Here is a tiny trained network, its code and every weight. The questions are about switching its units off for an input and a class, where a switched-off unit gives its printed mean instead of its output.

import numpy as np


def w(rows, s, z=0):
    codes = np.array(rows[::2]) - 128.0
    scale = np.full(codes.shape[1], s)
    scale[-1] = z or s
    return codes * scale


def norm(h):
    return h / np.sqrt((h * h).mean(-1, keepdims=True) + 1e-5)


def f(y):
    return y / 2 * (1 + np.tanh(0.7978845608 * (y + 0.044715 * y**3)))


def log_softmax(a):
    a = a - a.max(-1, keepdims=True)
    return a - np.log(np.exp(a).sum(-1, keepdims=True))


def net(x, mask):
    res = np.array(x, float).reshape(1, 5) / 4 @ E
    u = 0
    for l in range(3):
        y = f(norm(res) @ A[l][:, :-1].T + A[l][:, -1])
        res = res + np.where(mask[u : u + 13], y, B[l][:, -1]) @ B[l][:, :-1]
        u += 13
    return log_softmax(norm(res)[-1] @ U[:, :-1].T + U[:, -1])


A, B = {}, {}
E = w([
[134,76,251,173,45,172,141],'x0',
[64,244,159,144,134,161,231],'x1',
[81,161,139,218,142,115,50],'x2',
[148,106,167,155,204,100,162],'x3',
[169,151,146,119,189,249,94],'x4',
],0.0021)
A[0] = w([
[153,83,191,177,240,101,179,68],'0.n0',
[95,140,114,101,42,36,130,80],'0.n1',
[131,194,149,123,119,129,182,78],'0.n2',
[171,153,114,136,166,245,94,69],'0.n3',
[91,169,76,79,3,192,68,123],'0.n4',
[163,138,112,105,98,161,74,63],'0.n5',
[86,163,79,88,26,189,77,5],'0.n6',
[172,96,133,126,113,43,139,128],'0.n7',
[94,159,58,124,193,117,101,62],'0.n8',
[98,112,107,160,88,33,162,61],'0.n9',
[158,98,132,44,100,173,159,155],'0.n10',
[146,60,122,124,136,123,71,71],'0.n11',
[159,139,120,125,172,218,100,23],'0.n12',
],0.0048,0.0019)
B[0] = w([
[201,92,116,196,198,31,174,219],'0.n0',
[81,64,186,105,218,113,137,212],'0.n1',
[94,107,92,131,153,191,147,152],'0.n2',
[25,76,231,38,188,29,124,238],'0.n3',
[211,98,153,189,228,68,197,254],'0.n4',
[126,79,139,139,183,142,105,135],'0.n5',
[178,123,169,231,252,42,179,150],'0.n6',
[122,117,133,101,193,200,115,208],'0.n7',
[184,144,149,89,69,110,131,198],'0.n8',
[90,114,219,40,187,124,79,194],'0.n9',
[137,108,98,92,126,164,169,246],'0.n10',
[104,97,55,134,96,223,82,198],'0.n11',
[77,119,186,73,139,45,95,166],'0.n12',
],0.0036,0.0013)
A[1] = w([
[203,49,124,145,121,66,85,89],'1.n0',
[98,181,164,215,170,87,32,78],'1.n1',
[137,99,224,164,96,225,122,58],'1.n2',
[148,159,43,78,222,79,117,208],'1.n3',
[110,190,1,94,144,105,101,6],'1.n4',
[116,119,175,115,157,145,89,18],'1.n5',
[105,191,140,158,152,107,214,60],'1.n6',
[73,188,123,225,91,125,28,105],'1.n7',
[101,225,125,165,103,138,178,2],'1.n8',
[188,74,122,85,91,66,69,142],'1.n9',
[112,202,191,106,117,99,184,87],'1.n10',
[93,201,165,123,123,125,180,62],'1.n11',
[148,64,196,201,45,146,165,146],'1.n12',
],0.0041,0.00091)
B[1] = w([
[112,183,83,181,163,160,106,219],'1.n0',
[186,54,100,15,106,153,255,206],'1.n1',
[132,220,105,59,131,50,84,188],'1.n2',
[149,161,216,169,49,135,122,254],'1.n3',
[163,167,207,104,40,95,95,149],'1.n4',
[111,154,114,101,189,114,150,142],'1.n5',
[154,109,93,173,147,180,42,181],'1.n6',
[185,43,97,8,96,184,230,158],'1.n7',
[109,110,101,142,133,165,85,135],'1.n8',
[69,177,87,193,154,194,96,200],'1.n9',
[135,100,57,138,155,153,40,178],'1.n10',
[126,81,54,130,152,151,30,159],'1.n11',
[162,255,98,110,70,66,64,208],'1.n12',
],0.0037,0.0023)
A[2] = w([
[152,165,105,124,130,110,119,36],'2.n0',
[171,103,132,230,181,79,171,8],'2.n1',
[153,80,96,89,96,187,229,8],'2.n2',
[27,180,79,192,129,199,154,67],'2.n3',
[97,120,109,129,139,181,176,107],'2.n4',
[154,100,113,62,112,174,201,81],'2.n5',
[96,83,96,142,102,79,122,114],'2.n6',
[86,180,145,150,117,126,221,187],'2.n7',
[107,80,57,155,120,192,52,60],'2.n8',
[125,137,146,104,129,195,153,114],'2.n9',
[165,211,126,109,81,85,125,113],'2.n10',
[159,118,120,179,138,127,180,44],'2.n11',
[3,99,144,125,134,60,138,56],'2.n12',
],0.0054,0.0018)
B[2] = w([
[172,131,157,128,99,103,144,116],'2.n0',
[167,206,108,171,143,160,195,207],'2.n1',
[118,60,86,118,94,92,194,178],'2.n2',
[175,68,84,178,165,189,17,124],'2.n3',
[189,65,137,98,105,90,70,122],'2.n4',
[109,74,59,177,99,59,145,204],'2.n5',
[186,149,151,88,194,176,112,113],'2.n6',
[143,87,100,136,137,190,36,138],'2.n7',
[104,113,53,186,173,216,89,229],'2.n8',
[108,85,115,110,146,94,136,146],'2.n9',
[162,127,137,155,51,96,81,248],'2.n10',
[170,110,124,162,138,134,190,111],'2.n11',
[125,134,193,3,216,134,107,162],'2.n12',
],0.0039,0.0016)
U = w([
[124,114,68,170,162,210,42,164],'0',
[95,134,194,35,204,99,112,149],'1',
[161,199,156,134,10,79,83,155],'2',
[186,171,134,201,178,118,199,147],'3',
[129,38,69,108,81,97,190,144],'4',
[98,138,149,150,120,144,158,64],'5',
[74,137,142,154,94,144,153,2],'6',
],0.011,0.0062)

Each question gives the input, the list of numbers given to net, and the class t.
The units are the neurons (one row each of A and B). Each row of codes is followed by its name. A weight is (code - 128) times the scale printed after its matrix; where a second scale follows, it is the last column's (A, B and U).
mask holds one flag per neuron, layer by layer. A switched-off neuron (its flag False) gives its mean, the last column of its row in B, instead of its output. The means were averaged over made-up inputs and are rounded, as every weight is.
A unit's drop is (log p(t) with every unit on - log p(t) with that unit switched off) / (log p(t) with every unit on - log p(t) with every unit switched off).
The circuit of an input: a set's keep is (log p(t) with only the set's units on - log p(t) with every unit switched off) / (log p(t) with every unit on - log p(t) with every unit switched off). Starting from the 12 units with the biggest drops (on a tie, the unit counted first), units are removed one at a time, each time the one whose removal leaves the highest keep (on an exact tie, the one counted first), for as long as the keep stays at least 0.8.
units of the circuit, in order: the units of the circuit, biggest drop first
k most important neurons: the k neurons with the biggest drops, biggest first
k most important neurons of layer l: the k neurons of layer l with the biggest drops, biggest first
input [-8,5,0,5,-8], class 1: units of the circuit, in order => 0.n9, 2.n12
input [-2,-1,0,-4,7], class 1: units of the circuit, in order => 0.n3
input [-2,6,-3,-7,-3], class 3: 2 most important neurons of layer 1 => 1.n9, 1.n0
input [-7,-3,8,-3,6], class 4: 4 most important neurons of layer 1 => 1.n1, 1.n7, 1.n12, 1.n2
input [-1,-3,-5,2,5], class 1: 4 most important neurons => 0.n3, 0.n12, 1.n1, 1.n7
input [4,-5,-5,3,7], class 1: units of the circuit, in order => 0.n3, 0.n12
input [8,-4,-4,4,-7], class 2: 2 most important neurons of layer 1 => 1.n12, 1.n2
input [8,-8,-4,5,2], class 0: 4 most important neurons => 0.n11, 1.n3, 2.n8, 1.n9
input [8,5,-2,-2,3], class 2: 2 most important neurons => 1.n2, 1.n12
input [3,1,6,-3,4], class 4: units of the circuit, in order => 1.n1, 1.n7
input [-4,5,6,-1,2], class 4: 2 most important neurons => 1.n7, 1.n1
input [-7,-3,-7,1,-6], class 2: units of the circuit, in order => 1.n4, 1.n3, 1.n1
input [0,-2,7,-3,-4], class 4: 2 most important neurons => 1.n1, 0.n3
input [-4,6,-5,-5,-7], class 1: units of the circuit, in order => 0.n1, 2.n12
input [7,2,4,-6,6], class 2: units of the circuit, in order => 1.n2
input [-8,8,5,-2,-6], class 0: 2 most important neurons => 1.n8, 1.n12
input [-2,6,2,0,7], class 1: 3 most important neurons => 0.n3, 0.n12, 1.n9
input [-7,8,1,6,7], class 0: units of the circuit, in order => 0.n4, 2.n3
input [-4,-3,-1,1,2], class 2: 2 most important neurons => 1.n4, 1.n3
input [-2,-5,1,-3,-5], class 0: units of the circuit, in order => 1.n9
input [2,3,-7,2,6], class 4: 3 most important neurons of layer 0 => 0.n10, 0.n9, 0.n1
input [0,3,6,3,-4], class 4: 2 most important neurons => 1.n1, 0.n3
